[-0.17  0.11 -0.06 -0.13 -0.12 -0.10] ==> 0.11

[[ -34.58   -1.87  -83.26  -49.18  -19.64 -123.02  -93.57]
 [  36.67  106.40 -181.19  -42.09  -20.77 -154.66  -28.56]
 [ -45.02    1.45    6.67 -102.18  -72.89  180.95 -108.54]] ==> 1.45

[ 0.47  0.87  0.76 -1.47 -1.50  1.17] ==> 0.87

[ 120.466 -183.947  -32.855   29.531 -150.720] ==> -183.947

[[ 0.01 -0.03 -0.20  0.07  0.16]
 [-0.11  0.07  0.07  0.06  0.05]] ==> 0.07

[[ -6.45  12.72   1.44   0.13   9.42 -13.81  -5.97]
 [ 14.65 -22.67  -6.85  14.55 -14.59   5.77  14.41]] ==> -22.67

[[-0.24  0.15  2.06 -0.69 -1.41 -0.97]
 [-1.75 -0.68  1.07  0.42 -0.06  2.29]
 [-0.01 -2.27 -2.25  0.56  1.33  0.66]] ==> -2.27

[-0.183  0.100 -0.054  0.114 -0.030] ==> 0.100

[-1.16  1.00  0.28 -1.76 -0.22] ==> 1.00
---
-0.778,-1.360,-1.696,1.515,-1.536
-1.140,-1.868,-1.943,0.850,-1.944
--> 0.850

1.605,11.947,17.273,7.135,-0.922,15.344
-15.792,20.453,7.576,6.527,-1.834,11.331
-2.311,19.737,9.292,3.217,0.870,-1.802
--> -1.834

0.01,0.09,0.00,-0.18,0.01,-0.17,0.22
0.18,-0.06,-0.18,-0.02,-0.22,0.00,0.01
0.19,0.13,0.22,0.04,-0.16,0.02,0.02
--> 0.00

163.286,138.100,110.842,148.384,-92.730
230.401,2.283,83.567,-234.497,-76.279
21.999,-92.695,134.535,-185.198,90.688
--> -234.497

-185.3,188.6,60.9,-67.5,59.9,165.1
135.0,-82.4,-137.7,-33.5,-136.7,-44.5
--> -136.7

6.24,8.68,3.18,19.91
3.84,-7.90,15.07,-11.85
--> 15.07

1.8,-14.6,19.9,1.9
-0.6,-2.6,19.5,2.2
--> 19.5

-47.5,48.9,-75.5,-31.8,-87.7,-40.9
-86.6,129.9,-57.4,-226.5,-146.2,105.5
--> -146.2

2.047,-2.521,-10.943,13.277
-6.209,-0.493,7.733,-15.454
--> 7.733
---
[[ 36  22 -52 -68]
 [ 53  11 -24 -34]
 [  5   2  -7  -8]] | 2

[[ 35  41  35  42  29   0]
 [-73  11  10  24   4 -32]
 [  1 -32  23 -22 -65  20]] | -22

[[-22 -16   2  52  38  -6]
 [-21  59   5  18 -42 -16]
 [-38  26  -7  22  48   9]] | 22

[[-15  29   0  30 -50 -45  25]
 [-22  18   4  30 -50 -42  28]
 [-52  36 -59 -20 -23 -40  64]] | -23

[[ 11 -51  70   6 -45]
 [-14  -2 -27 -74  -5]
 [  6 -29  -4 -74 -10]] | -4

[[-24  -8  21  -7  24 -35]
 [  7  23  23 -20  29 -12]
 [ 17  31 -24  18  59  -8]] | 18

[[  0  -8  14  -1 -14  19]
 [ 31 -25  21  -1 -55  24]
 [ 22 -45  33  -2 -65  38]] | -2

[[-23 -60 -39 -26 -36 -14  23]
 [-44   8 -44  -2 -24  37  46]
 [ -9 -75 -22 -45 -31 -33   8]] | -31

[[ 44  21 -31 -53 -39 -21]
 [ 22  -3  19 -39  10 -17]
 [-46 -11  28  26  17  13]] | 26
---
Q:
[[706 862 284 698]
 [769 870 237 816]
 [806 881 212 886]]
A: 284

Q:
[[3 2 5 8 2 0]
 [3 3 5 8 1 0]]
A: 5

Q: [771 120 435 147 712]
A: 435

Q:
[[37 63 33 86 57 56]
 [40 62 38 53 55 41]
 [21 52 11 73 63 89]]
A: 33

Q: [7 5 3 3 2 4 3]
A: 3

Q: [-604 -444  749 -430]
A: 749

Q: [346 164 410 479 852]
A: 410
---
176,96,98,195,136,21,246 ==> 195, 246

6,1,5,3,9,5,5 ==> 3, 9

663,665,271,479,399,210,371
790,677,66,580,215,297,367
727,664,468,522,630,816,752
==> 580, 816

159,192,64,178,104,140,116 ==> 178, 192

7,1,6,3,9,4,5 ==> 3, 9

-5,107,102,429,637,835,792
-250,-14,281,374,669,754,920
-635,-551,-492,-304,-123,90,57
==> 374, 920

2981,3620,4115,5567,5278,6482,8357 ==> 5567, 8357

750,923,93,764,953,801,778
580,678,213,603,544,647,619
319,832,233,353,847,437,393
==> 603, 953
---
[ -5  20 -70  -3 -47]
-5

[[ 24   4 -52 -17  -6 -12]
 [-45 -26 -15  29 -55 -45]
 [ 47   2 -49 -11 -31  48]]
24

[ 61 -29  57  17]
61

[ 52  30 -64 -52]
52

[[ 31 -56  -3   4  63 -37  29]
 [-19  20  34 -37 -23  20 -22]]
31

[[  8   1  62  17]
 [  7  54 -25  16]]
8

[-22 -62  35 -34  29 -56]
-22

[[  2  61   2  13]
 [-15  13  24 -24]
 [ 18  -5  -6   2]]
2

[-30 -67 -20 -15]
-30
---
765	264	-719	-113	436	427	656
-626	231	420	-851	-616	218	-589
--> 427

222	202	229	209	222
63	92	138	134	138
--> 209

-27	15	2	-10
-29	-7	-7	30
--> 2

5	5	6	2
5	5	4	7
--> 6

758	344	662	280	13	940	688
692	442	821	830	855	573	514
--> 940

119	193	132	148	144	160	142
138	238	35	161	156	95	157
--> 160

235	162	158	227	166	230	194
60	173	52	49	147	65	108
--> 230
---
((25, 0, 48, -55), (-30, 10, 70, -20), (4, -14, 28, -38)) | -55
(55, 44, 11, 58, -43, 20, -10) | 58
(3, -57, -2, -43) | -43
((27, -18, 2, 14), (-11, 53, 5, 41), (40, 31, 15, 6)) | 14
(25, 17, -1, -27, 45, -65) | -27
(-15, -14, -58, -5, -17) | -5
(46, -62, -33, -57, 57, -10, -24) | -57
---
[-40  65  41 -39] value 65
[ 59  41 -14  26 -35] value 41
[ 41  48 -14  55 -40 -47] value 48
[ 22  -3   3 -57 -13   8] value -3
[-39 -60  26  41] value -60
[ 62  53  69 -27 -47  12] value 53
[-31  -3  26   7 -69] value -3
[  4  54  18 -39  -4] value 54
[-65  13 -72 -37  41 -13] value 13
[-7  3 59 15] value 3
---
[ 10  63  -3 -27  67] Answer: 63
[ 27 -14  -6 -70  56  -1] Answer: -14
[-53 -28  32 -15  15  64  22] Answer: -28
[-18 -29 -15 -68  -6] Answer: -29
[-54  43  -8 -11] Answer: 43
[ -3  -3  57 -44 -11 -17] Answer: -3
[63 47 28 34 70 16] Answer: 47
[  8  51 -53  21  66] Answer: 51
[-38 -66  51  19] Answer: -66
---
[-33   2 -30 -64] ==> 2
[ -5  31  61 -43] ==> 31
[-46  31  19  71] ==> 31
[ 30 -45 -73  -3] ==> -45
[10 69 14 -8] ==> 69
[-17  60  25  71] ==> 60
---
Input:
[[-21  -2   8 -65  35]
 [ -7 -10   5 -30  23]
 [ -2  13   3  11 -16]]
Output: 8

Input:
[[ 17  39  42  -1]
 [ 74   5  -8  32]
 [-40  57  18  42]]
Output: 39

Input:
[[ 70  20 -53 -42]
 [ 34  31 -24 -10]
 [ 43   1  17  12]]
Output: 20

Input:
[[-18  23 -20  -8 -35 -62 -18]
 [-38  12 -32 -17 -43 -38  -6]
 [-65  -3 -49 -32 -55  -5  10]]
Output: -35

Input:
[[ 12 -66  17  50  22  -1 -40]
 [-42 -20 -60 -28 -17  34  45]
 [ 20 -58   3  -4 -36  54  35]]
Output: 22

Input:
[[-21  28  34 -21]
 [-36 -75 -19  10]
 [  0 -39 -11  28]]
Output: 28

Input:
[[ 38  62  20 -22]
 [ -5 -53  38  43]
 [ 44  45  47  -3]]
Output: 62

Input:
[[-64 -21 -26  38]
 [  7 -19   6  12]
 [ 24   6  18 -12]]
Output: -21
---
[[ 41  -6  67  21  67]
 [ 11 -14  21  44 -27]] result: 67

[[-57  20 -15  -6 -13 -23  20]
 [ 56   2  41  -8  31  38  58]] result: -15

[[ 14 -34   2 -33 -17]
 [-13  70   8  52  29]] result: 2

[[ -9  12 -12   1 -14]
 [ 27  -9  66  -4 -21]] result: -12

[[  0   8 -16 -55   2 -39 -35]
 [ -4   1   2 -11   1  -4 -55]] result: -16

[[-23 -56  10  -3]
 [ 40 -11  12   5]] result: 10
